Below are the code and all the weights of a small trained network. Each question names an input and a class and asks about switching units off, where a switched-off unit gives its printed mean instead of its output.

import numpy as np


def w(rows, s, z=0):
    codes = np.array(rows[::2]) - 128.0
    scale = np.full(codes.shape[1], s)
    scale[-1] = z or s
    return codes * scale


def f(y):
    return y / 2 * (1 + np.tanh(0.7978845608 * (y + 0.044715 * y**3)))


def log_softmax(a):
    a = a - a.max(-1, keepdims=True)
    return a - np.log(np.exp(a).sum(-1, keepdims=True))


def net(x, mask):
    res = np.array(x, float).reshape(1, 4) / 4 @ E
    y = f(res @ A[0][:, :-1].T + A[0][:, -1])
    res = res + np.where(mask, y, B[0][:, -1]) @ B[0][:, :-1]
    return log_softmax(res[-1] @ U[:, :-1].T + U[:, -1])


A, B = {}, {}
E = w([
[69,145,235,109],'x0',
[237,174,189,168],'x1',
[127,254,94,73],'x2',
[180,69,147,20],'x3',
],0.0089)
A[0] = w([
[68,79,96,125,108],'n0',
[88,255,89,166,75],'n1',
[52,154,69,71,102],'n2',
[92,176,116,221,61],'n3',
[105,172,123,156,72],'n4',
[84,188,189,84,41],'n5',
[97,54,138,245,50],'n6',
[47,176,218,122,99],'n7',
[200,198,163,137,88],'n8',
[169,125,106,43,65],'n9',
[151,114,140,64,63],'n10',
[177,103,30,131,86],'n11',
[79,197,95,195,137],'n12',
[203,84,186,198,86],'n13',
[82,116,100,104,32],'n14',
[157,126,58,141,76],'n15',
[150,255,108,75,3],'n16',
[74,113,87,107,78],'n17',
[70,116,90,104,79],'n18',
[160,113,60,142,69],'n19',
[67,146,211,108,78],'n20',
[168,68,172,189,119],'n21',
[52,102,91,99,114],'n22',
[179,181,138,137,159],'n23',
[113,155,118,177,95],'n24',
[167,144,124,45,104],'n25',
[233,173,166,171,83],'n26',
[97,95,238,110,120],'n27',
[152,86,150,76,76],'n28',
[155,133,135,18,87],'n29',
[72,90,86,124,137],'n30',
[64,115,88,109,102],'n31',
[155,136,130,35,92],'n32',
[188,109,25,157,107],'n33',
[147,218,115,90,27],'n34',
],0.012,0.0045)
B[0] = w([
[104,140,154,96,198],'n0',
[157,65,104,152,254],'n1',
[90,139,178,90,232],'n2',
[219,111,145,120,211],'n3',
[142,113,117,132,155],'n4',
[121,150,83,163,198],'n5',
[122,76,117,137,226],'n6',
[148,155,92,153,234],'n7',
[118,158,189,61,216],'n8',
[160,113,123,155,196],'n9',
[161,111,130,131,171],'n10',
[117,154,110,155,210],'n11',
[197,95,140,121,236],'n12',
[81,131,153,98,215],'n13',
[132,130,144,124,154],'n14',
[142,169,100,153,171],'n15',
[5,94,111,121,241],'n16',
[135,140,149,106,179],'n17',
[139,140,149,86,182],'n18',
[119,157,103,149,170],'n19',
[143,162,96,150,206],'n20',
[82,117,136,117,208],'n21',
[131,143,153,107,216],'n22',
[107,134,143,104,200],'n23',
[168,114,141,131,163],'n24',
[158,94,118,154,205],'n25',
[133,153,167,83,236],'n26',
[125,164,69,171,224],'n27',
[162,101,115,148,177],'n28',
[177,101,140,139,225],'n29',
[115,136,143,96,202],'n30',
[122,145,171,97,194],'n31',
[180,91,136,156,208],'n32',
[121,177,86,153,226],'n33',
[50,101,113,120,200],'n34',
],0.015,0.0078)
U = w([
[119,196,215,74,118],'0',
[75,73,125,140,254],'1',
[198,75,146,151,60],'2',
[135,252,81,172,68],'3',
],0.015,0.0084)

Each question gives the input, the list of numbers given to net, and the class t.
The units are the neurons (one row each of A and B). Each row of codes is followed by its name. A weight is (code - 128) times the scale printed after its matrix; where a second scale follows, it is the last column's (A, B and U).
mask holds one flag per neuron, in row order. A switched-off neuron (its flag False) gives its mean, the last column of its row in B, instead of its output. The means were averaged over made-up inputs and are rounded, as every weight is.
A unit's drop is (log p(t) with every unit on - log p(t) with that unit switched off) / (log p(t) with every unit on - log p(t) with every unit switched off).
most important unit: the unit with the biggest drop
top k neurons: the k neurons with the biggest drops, biggest first
drop of u: that unit's drop, to one decimal
input [-8,8,2,5], class 0: top 2 neurons	(n8 n26)
input [-2,5,3,-7], class 2: most important unit	n1
input [5,3,4,-5], class 2: top 3 neurons	(n1 n12 n3)
input [7,-1,-5,7], class 2: top 4 neurons	(n28 n33 n29 n16)
input [-7,2,-4,-8], class 2: top 3 neurons	(n3 n6 n12)
input [-5,-3,-4,-2], class 3: top 2 neurons	(n33 n16)
input [4,-2,-7,8], class 2: top 2 neurons	(n16 n28)
input [-8,-7,0,8], class 2: top 3 neurons	(n32 n29 n9)
input [-2,6,7,-7], class 1: top 3 neurons	(n16 n1 n34)
input [-6,-5,0,-6], class 2: top 2 neurons	(n12 n3)
input [8,0,0,-7], class 3: top 2 neurons	(n7 n20)
input [1,8,-8,7], class 0: top 2 neurons	(n13 n26)
input [0,-6,6,-2], class 0: top 2 neurons	(n2 n31)
input [-2,-8,2,7], class 0: most important unit	n2
input [-5,-6,2,5], class 0: top 2 neurons	(n2 n1)
input [-6,2,3,-7], class 2: top 2 neurons	(n1 n12)
input [0,-8,7,-5], class 0: drop of n31	0.1
input [3,6,8,-3], class 1: drop of n34	0.2
input [4,5,-6,6], class 1: drop of n16	-0.1
input [5,-3,-5,7], class 2: drop of n28	0.1
input [8,1,-5,3], class 3: most important unit	n27
